Below is a small trained network, with its code and all its weights. Each question gives an input and a class and asks what happens when units are switched off, that is, made to give their printed mean instead of their output.

import numpy as np


def w(rows, s, z=0):
    codes = np.array(rows[::2]) - 128.0
    scale = np.full(codes.shape[1], s)
    scale[-1] = z or s
    return codes * scale


def f(y):
    return y / 2 * (1 + np.tanh(0.7978845608 * (y + 0.044715 * y**3)))


def log_softmax(a):
    a = a - a.max(-1, keepdims=True)
    return a - np.log(np.exp(a).sum(-1, keepdims=True))


def net(x, mask):
    res = np.array(x, float).reshape(1, 5) / 4 @ E
    y = f(res @ A[0][:, :-1].T + A[0][:, -1])
    res = res + np.where(mask, y, B[0][:, -1]) @ B[0][:, :-1]
    return log_softmax(res[-1] @ U[:, :-1].T + U[:, -1])


A, B = {}, {}
E = w([
[169,120,138,233,86,214],'x0',
[199,42,157,99,76,96],'x1',
[104,49,138,64,209,246],'x2',
[175,159,234,149,201,109],'x3',
[84,169,194,80,50,165],'x4',
],0.012)
A[0] = w([
[99,153,125,88,130,23,114],'n1',
[86,188,108,162,159,136,106],'n2',
[102,153,124,87,134,39,104],'n3',
[109,83,150,104,177,188,11],'n4',
[126,142,213,159,161,80,80],'n5',
[85,202,101,172,147,127,103],'n6',
[127,59,93,156,201,128,116],'n7',
[82,113,198,62,111,216,113],'n8',
[52,46,40,95,97,180,110],'n9',
[122,82,150,185,133,216,126],'n10',
[56,174,104,139,201,203,121],'n11',
[181,175,127,253,51,149,111],'n12',
[130,164,108,83,129,78,115],'n13',
[158,82,84,119,205,172,114],'n14',
[162,68,150,134,86,88,124],'n15',
[184,124,76,160,169,102,116],'n16',
[100,108,126,16,189,110,118],'n17',
[166,188,213,182,147,56,108],'n18',
[197,111,138,126,51,58,105],'n19',
[147,123,228,117,218,159,87],'n20',
[93,186,203,107,41,120,97],'n21',
[168,120,61,203,173,44,102],'n22',
[111,182,125,191,80,49,26],'n23',
[94,222,97,180,130,91,96],'n24',
[103,146,15,139,32,88,104],'n25',
[147,98,139,180,125,215,103],'n26',
[183,21,159,86,111,144,99],'n27',
],0.013,0.011)
B[0] = w([
[82,75,110,174,187,146,218],'n1',
[124,114,201,111,104,84,172],'n2',
[93,72,123,171,155,151,203],'n3',
[132,109,57,66,143,180,175],'n4',
[192,137,150,185,131,140,177],'n5',
[125,109,225,71,125,87,179],'n6',
[80,190,126,119,69,173,189],'n7',
[97,174,56,103,72,172,229],'n8',
[229,136,159,190,137,153,252],'n9',
[101,94,87,159,173,83,206],'n10',
[141,108,215,53,124,51,211],'n11',
[67,52,91,179,207,128,230],'n12',
[113,115,112,158,155,122,180],'n13',
[110,156,61,80,89,183,200],'n14',
[113,113,208,88,113,82,196],'n15',
[98,161,179,165,76,139,178],'n16',
[88,62,105,197,175,110,228],'n17',
[201,139,84,118,142,180,217],'n18',
[121,120,139,11,132,97,219],'n19',
[219,139,134,177,137,164,208],'n20',
[65,217,137,182,43,182,211],'n21',
[74,193,120,141,36,179,211],'n22',
[139,107,61,59,145,160,199],'n23',
[140,109,128,18,128,108,198],'n24',
[234,148,132,161,151,175,248],'n25',
[88,79,131,163,172,123,195],'n26',
[114,130,228,51,140,66,224],'n27',
],0.012,0.016)
U = w([
[121,137,60,46,124,149,141],'0',
[52,72,110,179,168,116,106],'1',
[249,159,138,157,125,152,116],'2',
[106,131,197,40,109,74,125],'3',
[38,217,111,138,45,164,115],'4',
[111,170,106,138,128,85,251],'5',
[114,167,127,157,103,71,103],'6',
[114,165,134,156,102,70,104],'7',
],0.014,0.028)

Each question gives the input, the list of numbers given to net, and the class t.
The units are the neurons (one row each of A and B). Each row of codes is followed by its name. A weight is (code - 128) times the scale printed after its matrix; where a second scale follows, it is the last column's (A, B and U).
mask holds one flag per neuron, in row order. A switched-off neuron (its flag False) gives its mean, the last column of its row in B, instead of its output. The means were averaged over made-up inputs and are rounded, as every weight is.
A unit's drop is (log p(t) with every unit on - log p(t) with that unit switched off) / (log p(t) with every unit on - log p(t) with every unit switched off).
The circuit of an input: a set's keep is (log p(t) with only the set's units on - log p(t) with every unit switched off) / (log p(t) with every unit on - log p(t) with every unit switched off). Starting from the 12 units with the biggest drops (on a tie, the unit counted first), units are removed one at a time, each time the one whose removal leaves the highest keep (on an exact tie, the one counted first), for as long as the keep stays at least 0.8.
circuit, biggest first: the units of the circuit, biggest drop first
most important unit: the unit with the biggest drop
top k neurons: the k neurons with the biggest drops, biggest first
drop of u: that unit's drop, to one decimal
input [-2,-5,-8,1,-6], class 0: circuit, biggest first	(n23)
input [-4,-3,4,-5,-2], class 2: top 2 neurons	(n9 n12)
input [-3,7,-8,2,-8], class 0: top 3 neurons	(n19 n23 n18)
input [8,-5,-5,8,8], class 1: top 3 neurons	(n12 n25 n9)
input [-1,-2,-5,1,-4], class 0: top 2 neurons	(n21 n24)
input [5,-2,-3,4,-6], class 4: top 4 neurons	(n22 n17 n16 n1)
input [-5,-1,-2,-3,6], class 4: top 3 neurons	(n21 n12 n10)
input [-5,-8,-3,7,3], class 3: top 2 neurons	(n6 n24)
input [8,6,-8,-1,-4], class 0: circuit, biggest first	(n19 n23)
input [-5,2,-5,3,5], class 0: top 4 neurons	(n18 n12 n19 n22)
input [-2,8,-6,-7,-4], class 3: top 2 neurons	(n19 n15)
input [-5,-8,0,8,3], class 2: top 4 neurons	(n20 n18 n5 n27)
input [-7,6,6,-7,0], class 1: top 3 neurons	(n17 n20 n18)
input [-6,-1,-2,2,-5], class 1: most important unit	n1
input [3,7,6,-2,-7], class 3: top 4 neurons	(n27 n21 n8 n15)
input [-5,-4,2,-6,-2], class 2: top 3 neurons	(n9 n12 n25)
input [-6,6,1,2,8], class 4: top 2 neurons	(n21 n8)
input [0,-6,-5,5,1], class 3: top 4 neurons	(n6 n24 n2 n25)
input [-6,-3,-3,-5,-2], class 1: drop of n1	0.6
input [2,-5,6,4,-8], class 4: circuit, biggest first	(n7)
input [3,3,-3,2,5], class 4: drop of n21	1.8
input [-1,-5,-5,5,2], class 0: drop of n23	0.6
input [-8,6,-1,-7,-6], class 1: drop of n8	0.0
